Below is a small trained network, with its code and all its weights. Each question gives an input and a target symbol and asks what happens when units are switched off, that is, made to give their printed mean instead of their output.

import numpy as np


def w(rows, s, z=0):
    codes = np.array(rows[::2]) - 128.0
    scale = np.full(codes.shape[1], s)
    scale[-1] = z or s
    return codes * scale


def norm(h):
    return h / np.sqrt((h * h).mean(-1, keepdims=True) + 1e-5)


def softmax(a):
    e = np.exp(a - a.max(-1, keepdims=True))
    return e / e.sum(-1, keepdims=True)


def log_softmax(a):
    a = a - a.max(-1, keepdims=True)
    return a - np.log(np.exp(a).sum(-1, keepdims=True))


def net(x, mask):
    ids = ['ΓΛΠΣΩδεζηθμφ'.index(c) for c in x.split()]
    T = len(ids)
    res = E[ids] + P[:T]
    u = 0
    for l in range(2):
        r = norm(res)
        for j in range(3):
            rows = slice(3 * j, 3 * j + 3)
            q, k, v = (r @ M[l][rows].T for M in (Q, K, V))
            z = softmax(np.where(np.tri(T) > 0, q @ k.T / 3**0.5, -1e9)) @ v
            o = O[l][rows]
            res = res + np.where(mask[u + j], z, o[:, -1]) @ o[:, :-1]
        u += 3
    return log_softmax(norm(res)[-1] @ U[:, :-1].T + U[:, -1])


Q, K, V, O = {}, {}, {}, {}
E = w([
[163,94,155,166,115,191,151,80,157,145,104,107],'Γ',
[126,100,131,171,105,191,133,111,110,121,141,117],'Λ',
[187,98,129,123,90,118,157,226,73,143,207,143],'Π',
[162,70,151,136,60,140,112,135,86,159,127,90],'Σ',
[131,126,150,150,110,167,176,237,61,181,183,110],'Ω',
[202,100,153,79,131,197,166,164,67,155,176,77],'δ',
[170,136,204,137,102,167,92,237,51,114,102,123],'ε',
[137,181,170,113,81,162,65,166,115,95,150,186],'ζ',
[45,220,157,183,51,124,160,211,114,196,141,162],'η',
[141,251,185,211,210,207,182,180,146,137,149,204],'θ',
[157,104,165,118,233,99,71,119,208,116,169,118],'μ',
[109,80,125,229,137,191,129,117,118,205,52,233],'φ',
],0.017)
P = w([
[96,141,180,172,122,65,138,76,76,76,223,137],'0',
[236,181,165,194,120,127,73,109,137,191,202,128],'1',
[85,98,186,134,116,119,168,93,109,37,146,124],'2',
[164,184,136,168,101,149,68,142,175,168,172,129],'3',
[88,92,115,126,100,100,175,141,107,25,158,130],'4',
[149,174,119,141,110,173,76,160,192,158,151,121],'5',
[84,89,87,110,101,107,174,163,106,18,145,134],'6',
[138,166,100,111,115,188,78,173,204,152,137,121],'7',
[87,89,71,94,120,105,167,165,115,16,119,133],'8',
[117,155,81,73,115,192,75,172,211,155,119,124],'9',
[98,99,78,66,158,109,143,155,104,24,85,128],'10',
[116,139,93,8,141,188,62,179,199,157,110,145],'11',
[93,114,56,39,188,127,128,151,72,44,78,117],'12',
],0.014)
Q[0] = w([
[128,155,133,111,103,149,162,131,133,141,109,124],'L0H1',
[74,138,159,130,99,120,130,168,166,128,108,48],'L0H1',
[87,144,125,101,178,128,126,127,137,129,119,106],'L0H1',
[144,55,112,163,100,164,170,183,137,138,134,140],'L0H2',
[180,191,52,166,105,123,59,83,129,247,134,146],'L0H2',
[107,144,64,99,208,142,204,108,11,42,131,73],'L0H2',
[78,101,126,132,132,147,180,164,130,73,154,149],'L0H3',
[152,129,90,155,97,139,114,111,127,107,153,144],'L0H3',
[99,93,103,123,186,101,112,125,121,108,154,141],'L0H3',
],0.011)
K[0] = w([
[117,115,126,114,145,116,135,145,166,126,114,120],'L0H1',
[155,150,117,144,119,129,126,128,109,124,127,103],'L0H1',
[119,130,135,123,124,153,96,142,115,148,137,125],'L0H1',
[126,136,75,83,109,174,142,169,155,75,107,103],'L0H2',
[181,113,250,196,108,139,154,122,88,117,219,93],'L0H2',
[127,123,144,61,181,123,115,149,101,124,90,173],'L0H2',
[112,103,92,84,118,143,120,142,132,145,93,144],'L0H3',
[145,137,144,128,93,130,166,183,122,122,134,92],'L0H3',
[118,117,123,109,175,104,116,148,126,129,119,114],'L0H3',
],0.013)
V[0] = w([
[139,137,76,94,114,182,135,139,170,129,88,143],'L0H1',
[81,97,70,125,114,98,156,107,89,57,92,100],'L0H1',
[62,101,158,160,119,190,87,207,79,114,141,85],'L0H1',
[152,236,178,115,76,114,118,150,126,43,100,43],'L0H2',
[161,214,144,64,93,127,135,61,110,132,190,254],'L0H2',
[112,170,149,107,170,37,109,138,216,120,188,6],'L0H2',
[153,193,92,89,48,172,209,155,20,151,122,156],'L0H3',
[167,78,118,133,67,54,99,145,129,167,7,164],'L0H3',
[150,162,19,110,159,129,142,120,149,58,130,80],'L0H3',
],0.0068)
O[0] = w([
[146,210,151,161,147,141,174,191,194,125,103,90,56],'L0H1',
[77,161,136,125,190,181,118,114,83,107,50,57,56],'L0H1',
[78,121,80,131,106,159,138,191,153,101,139,134,242],'L0H1',
[180,126,124,121,74,172,178,154,139,109,113,87,150],'L0H2',
[158,68,127,102,130,135,134,103,169,43,73,204,136],'L0H2',
[106,167,254,83,114,208,103,124,171,128,133,101,81],'L0H2',
[195,124,163,99,172,105,150,80,129,151,119,106,116],'L0H3',
[123,130,104,20,143,162,59,115,111,167,187,245,1],'L0H3',
[123,115,128,116,170,150,162,137,150,107,38,120,77],'L0H3',
],0.0078,0.0063)
Q[1] = w([
[78,143,152,92,156,89,171,117,62,114,38,124],'L1H1',
[101,162,229,77,149,134,141,119,118,116,157,129],'L1H1',
[175,175,194,140,160,118,66,63,110,255,111,146],'L1H1',
[56,105,81,148,180,115,120,105,107,50,166,79],'L1H2',
[73,55,55,191,144,159,161,159,56,30,90,193],'L1H2',
[119,107,121,147,162,163,132,102,88,194,74,142],'L1H2',
[127,135,126,97,154,126,86,139,180,116,155,166],'L1H3',
[73,97,45,149,164,102,166,103,94,86,146,133],'L1H3',
[126,93,138,110,168,120,144,61,156,211,174,131],'L1H3',
],0.013)
K[1] = w([
[156,132,230,90,201,10,155,95,84,131,111,143],'L1H1',
[118,106,195,203,148,103,65,73,173,109,195,117],'L1H1',
[184,101,153,223,2,125,112,41,86,119,188,115],'L1H1',
[64,166,192,37,144,121,166,234,97,99,11,34],'L1H2',
[67,176,69,26,202,81,156,180,136,156,14,204],'L1H2',
[153,104,72,101,146,86,117,62,45,127,105,163],'L1H2',
[129,114,72,115,176,96,129,91,208,104,112,188],'L1H3',
[96,118,69,68,184,184,158,140,85,224,24,108],'L1H3',
[116,139,138,205,158,81,102,25,175,212,212,93],'L1H3',
],0.009)
V[1] = w([
[169,192,114,220,217,221,196,159,176,110,132,217],'L1H1',
[166,161,158,109,87,107,208,118,4,124,109,171],'L1H1',
[65,159,159,151,127,124,199,1,39,105,112,115],'L1H1',
[110,128,130,17,214,86,187,38,121,29,160,93],'L1H2',
[132,86,188,152,218,144,202,147,84,166,213,112],'L1H2',
[13,192,143,74,77,72,247,80,133,158,136,148],'L1H2',
[121,109,171,156,177,153,135,196,175,209,26,210],'L1H3',
[152,178,131,186,163,122,140,179,159,5,167,168],'L1H3',
[173,200,101,55,168,149,64,117,221,96,211,80],'L1H3',
],0.0093)
O[1] = w([
[131,203,174,103,89,62,111,174,54,50,117,160,189],'L1H1',
[227,147,43,99,167,69,205,74,92,137,80,169,54],'L1H1',
[170,180,13,118,126,116,141,169,105,103,144,98,13],'L1H1',
[88,81,161,128,134,167,125,145,151,56,36,254,30],'L1H2',
[88,134,157,217,144,87,17,154,80,166,108,106,165],'L1H2',
[57,71,179,8,222,186,126,64,56,69,19,149,44],'L1H2',
[128,61,45,212,126,116,127,17,92,92,214,137,21],'L1H3',
[95,152,172,157,130,192,169,93,202,175,184,48,254],'L1H3',
[190,173,90,146,126,130,174,224,93,152,75,39,53],'L1H3',
],0.0099)
U = w([
[67,65,145,179,152,56,144,113,44,171,96,83,26],'Γ',
[129,136,145,45,165,164,173,33,72,129,135,64,246],'Λ',
[94,138,209,124,111,227,40,123,160,166,181,163,173],'Π',
[100,90,160,145,179,72,161,125,171,180,91,196,66],'Σ',
[147,167,194,113,103,60,131,136,37,10,157,125,3],'Ω',
[111,100,38,22,101,153,53,189,140,184,115,192,225],'δ',
[160,167,61,191,93,137,160,143,119,219,174,77,123],'ε',
[194,58,127,121,52,187,217,112,155,63,144,162,20],'ζ',
[111,64,88,113,164,111,59,79,116,81,254,194,156],'η',
[165,76,124,181,135,160,154,171,72,135,33,109,218],'θ',
[29,157,22,144,71,133,143,133,128,77,106,86,3],'μ',
[134,154,121,107,114,90,68,45,181,125,76,132,96],'φ',
],0.0084,0.0028)

Each question gives the input, a string of symbols that net reads in full, and the target symbol t.
The units are the heads (3 rows each of Q, K, V and O). Each row of codes is followed by its name. A weight is (code - 128) times the scale printed after its matrix; where a second scale follows, it is the last column's (O and U).
mask holds one flag per head, layer by layer. A switched-off head (its flag False) gives its mean, the last column of its rows in O, instead of its output. The means were averaged over made-up inputs and are rounded, as every weight is.
A unit's drop is (log p(t) with every unit on - log p(t) with that unit switched off) / (log p(t) with every unit on - log p(t) with every unit switched off).
The circuit of an input: a set's keep is (log p(t) with only the set's units on - log p(t) with every unit switched off) / (log p(t) with every unit on - log p(t) with every unit switched off). Starting from all 6 units, units are removed one at a time, each time the one whose removal leaves the highest keep (on an exact tie, the one counted first), for as long as the keep stays at least 0.8.
circuit, biggest first: the units of the circuit, biggest drop first
unit that matters most: the unit with the biggest drop
heads that matter: for each layer, one digit per head in row order, 1 if its drop is at least 0.15 and else 0, layers parted by /
drop of u: that unit's drop, to one decimal
input Λ Λ ζ Γ δ Π Λ θ, target ε: unit that matters most : L1H2
input Σ ζ ε ζ Λ ζ Γ ζ ζ, target ζ: circuit, biggest first : [L1H2, L0H2]
input φ ε μ Λ, target ε: heads that matter : 001 / 010
input η Λ Λ Λ Λ φ, target ε: heads that matter : 000 / 010
input Ω μ Γ Λ Ω, target Γ: circuit, biggest first : [L1H2, L1H1]
input Λ μ Λ ε ε Γ ζ θ Λ η Γ Σ, target ε: heads that matter : 001 / 010
input ε Π Γ, target ε: heads that matter : 000 / 110
input Γ ε Σ μ Σ Λ Π Λ Λ, target Σ: heads that matter : 011 / 111
input ε Λ Σ φ θ ζ Ω φ μ, target η: heads that matter : 010 / 001
input Γ φ Ω Π Λ Λ Λ, target μ: circuit, biggest first : [L1H1, L0H1, L1H2]
input μ Λ ζ ε Λ φ, target ε: heads that matter : 000 / 000
input η Γ ε, target Λ: heads that matter : 000 / 110
input Γ μ Λ Γ μ Γ μ Λ Λ ζ ε ζ δ, target ζ: heads that matter : 010 / 010
input ε ε μ ζ θ μ Σ ζ Σ, target ζ: unit that matters most : L0H3
input φ Λ Γ, target η: heads that matter : 010 / 001
input μ μ Λ ζ Λ Λ δ, target θ: heads that matter : 000 / 110
input Π θ Λ, target Ω: heads that matter : 000 / 100
input Π Σ Λ μ μ Λ θ Λ θ θ Λ ζ Γ, target ζ: circuit, biggest first : [L1H2, L0H2]
input Λ Λ Λ Λ Λ Σ Λ, target δ: heads that matter : 011 / 111
input Γ ζ Λ Σ Λ θ, target ε: circuit, biggest first : [L1H2, L1H1]
input Λ Γ φ Λ Γ, target η: circuit, biggest first : [L1H3]
input Γ Λ φ Λ η, target η: circuit, biggest first : [L1H3, L0H1]
input φ Λ θ, target η: circuit, biggest first : [L1H3, L0H2]
input Γ Σ η, target Λ: drop of L1H1 : 0.4
input Λ Λ δ φ δ Ω θ μ, target ε: drop of L1H3 : 0.5
